Read these off the matrix that follows. Rows and columns are numbered from 0.
1) Which number is the entry in the bottom-right corner?
2) Which number is the entry in row 0 and column 0?
3) Which number is the entry in row 0 and column 2?
4) Which number is the entry at row 0, column 1?
5) Which number is the entry just left of 150?
6) Which number is the entry just left of 130?
7) Which number is the bottom-left entry?
8) Which number is the entry just right of 102?
[[122 114 131 124 136 124 117 129 118 120 119]
 [116 144 128 102 101 117 150 104 151 136 130]]
1) 130
2) 122
3) 131
4) 114
5) 117
6) 136
7) 116
8) 101

[[119 119 131 126 137 118 129 134 123 141 128 126 126 139]
 [128 122 125 110 126 129 129 117 123 126 124 139 130 117]
 [121 117 132 134 152 126 136 137 122 141 128 132 125 143]
 [127 132 130 130 136 134 133 129 130 128 127 119 137 121]
 [115 115 126 130 145 131 129 135 119 129 120 109 144 129]
 [137 126 130 134 125 126 124 127 126 123 128 128 128 138]
 [125 130 133 129 129 126 130 127 122 129 123 137 121 129]
 [122 133 125 135 121 126 112 117 133 131 126 125 133 129]
 [123 130 128 122 125 128 126 128 126 118 132 138 131 112]
 [133 124 129 124 130 134 125 130 131 120 128 135 132 113]]
Give the largest entry in the first column.
A: 137
The last entry of the largest entry's row is 143
The smallest entry in the last row -> 113
The top-right entry -> 139
The second entry in reading order is 119
The entry directly above the largest entry: 126
Give the entry directly below the smallest entry.
A: 128
Give the 2nd entry on the main diagonal.
A: 122
The entry in the top-left corner: 119
Give the bottom-left entry.
A: 133
Give the maximum.
A: 152
Give the entry just right of the largest entry.
A: 126
Give the bottom entry of the column that holds the largest entry.
A: 130
Give the 3rd entry, reading row by row.
A: 131
Give the largest entry in the first row.
A: 141
The smallest entry in the last column -> 112
The top entry of the column that holds the largest entry -> 137
The second largest entry -> 145
Give the entry directly above the smallest entry.
A: 119
The entry just left of the largest entry: 134
Give the third entry on the diagonal from the top-right corner.
A: 132
Give the third-last entry, reading row by row.
A: 135
The 2nd smallest entry -> 110
Give the entry just left of the smallest entry.
A: 120

Read these off the table that follows.
1) Find the 1st entry in reading order.
2) Find the second largest entry.
3) Find the third entry in reading order.
[[136, 130, 142, 131, 120, 130, 114, 140, 128, 123, 118, 117, 133, 128, 134], [132, 130, 121, 118, 135, 129, 158, 153, 128, 143, 120, 105, 125, 128, 140], [153, 135, 140, 113, 127, 155, 106, 144, 127, 124, 127, 107, 133, 129, 132]]
1) 136
2) 155
3) 142

132	134	119	133	136	119	136	129	124	128	128	136	120	135	129
135	125	130	135	155	121	128	128	142	124	131	134	149	119	132
109	138	120	137	134	140	145	133	136	117	108	126	142	127	130
125	125	132	132	130	129	120	136	124	125	127	127	120	120	129
130	116	132	131	126	124	139	141	133	149	119	143	143	119	122
129	124	129	127	129	146	124	129	119	123	129	122	127	121	122
130	132	122	133	136	136	127	131	135	131	130	130	118	118	125
Find the third-last entry, reading row by row.
118
The entry just right of the centre entry: 124
Find the entry directly below the centre entry.
141
The bottom-right entry: 125
The 2nd entry on the diagonal from the top-right corner is 119
The first entry in the row that holds the largest entry -> 135
The 1st entry in reading order -> 132
Find the entry directly above the smallest entry.
131
The entry directly below the smallest entry -> 127
The 3rd entry on the diagonal from the top-right corner: 142
The 2nd entry on the main diagonal is 125
The entry at the centre: 136
The second entry, reading row by row is 134
Find the fifth entry from the end, reading row by row.
130
Find the entry just right of the largest entry.
121
Find the last entry in the row that holds the smallest entry.
130
Find the entry just left of the largest entry.
135
The 5th entry in reading order: 136
Find the entry just right of the smallest entry.
126
Find the top entry of the column that holds the smallest entry.
128
Find the bottom-left entry.
130
The first entry in the row that holds the smallest entry -> 109
Find the largest entry in the last column.
132
Find the entry in the top-right corner.
129
The third entry on the main diagonal -> 120
Find the entry just left of the centre entry.
120
Find the entry just right of 137.
134

Read these off the grid that follows. Indices start at 0.
1) Give the entry in row 0 and column 0.
2) Give the top-right entry.
3) Give the entry at row 0, column 2.
4) Give the minimum.
5) Give the bottom entry of the column that holds the smallest entry.
[[137, 118, 120, 121, 146, 126, 146, 108, 142, 139, 123, 132, 132, 133],
 [132, 123, 124, 124, 136, 127, 136, 117, 134, 133, 125, 129, 130, 131],
 [143, 116, 118, 120, 158, 125, 158, 105, 151, 147, 121, 135, 135, 137],
 [140, 118, 119, 121, 152, 125, 152, 108, 147, 144, 122, 133, 134, 136],
 [140, 117, 119, 120, 152, 125, 152, 106, 147, 143, 122, 133, 134, 135],
 [135, 122, 123, 124, 142, 126, 142, 116, 139, 137, 125, 131, 131, 132]]
1) 137
2) 133
3) 120
4) 105
5) 116

Questions about the row below.
1) What is the entry just left of the centre entry?
2) What is the first entry from the left?
3) What is the 1st entry from the right?
[101 146 112 144 119 151 120 116 155]
1) 144
2) 101
3) 155

Read these off the row that follows.
1) Read off the first entry.
2) Read off the last entry.
3) Read off the fifth entry.
4) Read off the entry just left of 120.
5) Read off the second entry from the left.
[130 151 144 154 109 127 141 148 131 128 151 143  99 120 126]
1) 130
2) 126
3) 109
4) 99
5) 151

Read these off the grid that follows.
1) Find the last entry, reading row by row.
2) Find the largest entry.
3) Find the largest entry in the last row.
4) Find the smallest entry in the last row.
5) Find the third entry, reading row by row.
6) Find the 2nd entry in reading order.
7) Find the fourth-last entry, reading row by row.
[[117 135 133 122 109 128]
 [119 138 134 124 107 130]
 [119 136 133 121 107 128]]
1) 128
2) 138
3) 136
4) 107
5) 133
6) 135
7) 133

Read these off the table that follows.
1) Report the fifth entry, reading row by row.
2) Report the entry directly below the largest entry.
3) Report the fourth entry in reading order.
4) Report the bottom-right entry.
5) Report the entry just left of 120.
6) Report the smallest entry in the last row.
7) Report the 2nd largest entry.
8) Report the smallest entry in the first column.
131	130	144	106	125
123	151	107	127	106
129	157	109	120	107
128	137	111	141	115
132	107	127	114	123
141	143	116	124	113
145	153	134	107	130
137	116	107	125	118
126	132	134	121	143
1) 125
2) 137
3) 106
4) 143
5) 109
6) 121
7) 153
8) 123
